Here is a tiny trained network, its code and every weight. The questions are about switching its units off for an input and a class, where a switched-off unit gives its printed mean instead of its output.

import numpy as np


def w(rows, s, z=0):
    codes = np.array(rows[::2]) - 128.0
    scale = np.full(codes.shape[1], s)
    scale[-1] = z or s
    return codes * scale


def f(y):
    return y / 2 * (1 + np.tanh(0.7978845608 * (y + 0.044715 * y**3)))


def log_softmax(a):
    a = a - a.max(-1, keepdims=True)
    return a - np.log(np.exp(a).sum(-1, keepdims=True))


def net(x, mask):
    res = np.array(x, float).reshape(1, 6) / 4 @ E
    y = f(res @ A[0][:, :-1].T + A[0][:, -1])
    res = res + np.where(mask, y, B[0][:, -1]) @ B[0][:, :-1]
    return log_softmax(res[-1] @ U[:, :-1].T + U[:, -1])


A, B = {}, {}
E = w([
[143,132,121,122,126,128,138,145,121,131,136,134],'x0',
[78,135,130,160,214,254,139,89,95,142,227,112],'x1',
[157,112,128,138,139,124,140,118,114,131,121,116],'x2',
[53,17,105,141,99,168,153,157,73,117,98,225],'x3',
[189,116,47,201,147,129,85,129,185,117,173,227],'x4',
[115,132,130,133,126,121,109,95,125,121,119,131],'x5',
],0.0064)
A[0] = w([
[25,134,225,59,112,114,187,127,32,194,60,24,28],'neuron 0',
[79,47,104,144,92,161,119,108,43,98,87,203,44],'neuron 1',
[169,114,74,205,160,111,83,128,197,146,162,210,2],'neuron 2',
[249,225,161,104,162,136,145,79,185,116,162,57,8],'neuron 3',
[94,11,132,117,125,166,197,233,85,153,122,188,82],'neuron 4',
[160,253,123,127,147,112,73,161,147,139,164,66,50],'neuron 5',
[104,128,121,151,184,200,154,117,93,110,232,97,34],'neuron 6',
[88,166,149,152,213,189,110,104,114,133,203,140,110],'neuron 7',
[169,142,123,99,57,7,118,173,175,72,71,151,24],'neuron 8',
],0.0056,0.0065)
B[0] = w([
[184,143,61,81,110,188,106,102,193,53,204,166,254],'neuron 0',
[106,203,88,175,142,65,206,69,214,129,78,93,190],'neuron 1',
[183,143,79,59,46,210,162,102,214,31,181,179,161],'neuron 2',
[80,165,99,175,131,115,188,86,173,138,95,121,203],'neuron 3',
[106,191,123,164,157,79,147,43,178,155,122,122,228],'neuron 4',
[98,169,96,167,131,71,187,58,156,131,100,81,183],'neuron 5',
[163,32,106,84,1,128,170,107,120,182,57,84,181],'neuron 6',
[111,56,120,56,77,84,108,125,108,186,81,131,230],'neuron 7',
[112,57,102,69,59,164,132,80,90,214,108,121,224],'neuron 8',
],0.0097,0.0032)
U = w([
[78,184,110,196,160,90,192,75,192,148,90,102,30],'0',
[132,23,117,81,56,139,127,122,108,207,74,116,37],'1',
[188,137,86,98,112,204,121,124,185,18,220,161,40],'2',
[126,113,147,143,173,126,105,148,121,131,135,133,251],'3',
[110,127,144,144,148,132,104,160,123,131,136,125,237],'4',
[135,144,141,144,173,126,117,143,108,145,133,139,220],'5',
[113,123,239,209,197,148,96,255,78,78,121,108,35],'6',
],0.0099,0.013)

Each question gives the input, the list of numbers given to net, and the class t.
The units are the neurons (one row each of A and B). Each row of codes is followed by its name. A weight is (code - 128) times the scale printed after its matrix; where a second scale follows, it is the last column's (A, B and U).
mask holds one flag per neuron, in row order. A switched-off neuron (its flag False) gives its mean, the last column of its row in B, instead of its output. The means were averaged over made-up inputs and are rounded, as every weight is.
A unit's drop is (log p(t) with every unit on - log p(t) with that unit switched off) / (log p(t) with every unit on - log p(t) with every unit switched off).
The circuit of an input: a set's keep is (log p(t) with only the set's units on - log p(t) with every unit switched off) / (log p(t) with every unit on - log p(t) with every unit switched off). Starting from all 9 units, units are removed one at a time, each time the one whose removal leaves the highest keep (on an exact tie, the one counted first), for as long as the keep stays at least 0.8.
circuit, biggest first: the units of the circuit, biggest drop first
k most important neurons: the k neurons with the biggest drops, biggest first
drop when u is switched off: that unit's drop, to one decimal
input [4,8,-6,5,6,4], class 1: circuit, biggest first -> [neuron 6]
input [7,-7,2,1,7,-6], class 1: 2 most important neurons -> [neuron 8; neuron 0]
input [1,6,5,2,3,1], class 1: circuit, biggest first -> [neuron 6; neuron 7]
input [3,6,4,1,4,5], class 1: 2 most important neurons -> [neuron 7; neuron 6]
input [8,8,6,-4,6,-7], class 1: circuit, biggest first -> [neuron 6; neuron 7]
input [-7,8,6,1,-7,4], class 1: 2 most important neurons -> [neuron 6; neuron 7]
input [5,6,-6,-2,-2,5], class 1: circuit, biggest first -> [neuron 7; neuron 6]
input [-4,6,-4,-8,8,-8], class 0: 3 most important neurons -> [neuron 5; neuron 3; neuron 0]
input [6,6,-1,-6,3,-5], class 0: 4 most important neurons -> [neuron 3; neuron 5; neuron 8; neuron 0]
input [2,-1,-5,-7,7,-2], class 0: 2 most important neurons -> [neuron 5; neuron 3]
input [-5,-4,-2,5,2,-1], class 0: circuit, biggest first -> [neuron 1; neuron 4]
input [4,7,7,1,5,-2], class 1: circuit, biggest first -> [neuron 6; neuron 7]
input [5,-8,-7,3,6,0], class 1: 2 most important neurons -> [neuron 8; neuron 0]
input [2,-5,2,-8,3,-1], class 0: circuit, biggest first -> [neuron 3]
input [4,1,-1,-6,1,0], class 0: 2 most important neurons -> [neuron 5; neuron 3]
input [0,-7,-6,-6,-3,1], class 1: 3 most important neurons -> [neuron 8; neuron 4; neuron 1]
input [0,-3,5,-2,-5,1], class 2: circuit, biggest first -> [neuron 0; neuron 7]
input [7,-8,-7,8,-4,6], class 0: 3 most important neurons -> [neuron 1; neuron 4; neuron 7]
input [-1,-6,-5,6,7,-2], class 2: 2 most important neurons -> [neuron 2; neuron 7]
input [2,2,-3,1,8,8], class 2: circuit, biggest first -> [neuron 2]
input [7,6,7,-8,7,4], class 0: drop when neuron 2 is switched off -> 0.0
input [-6,-2,6,-6,-8,-1], class 2: drop when neuron 0 is switched off -> 1.1
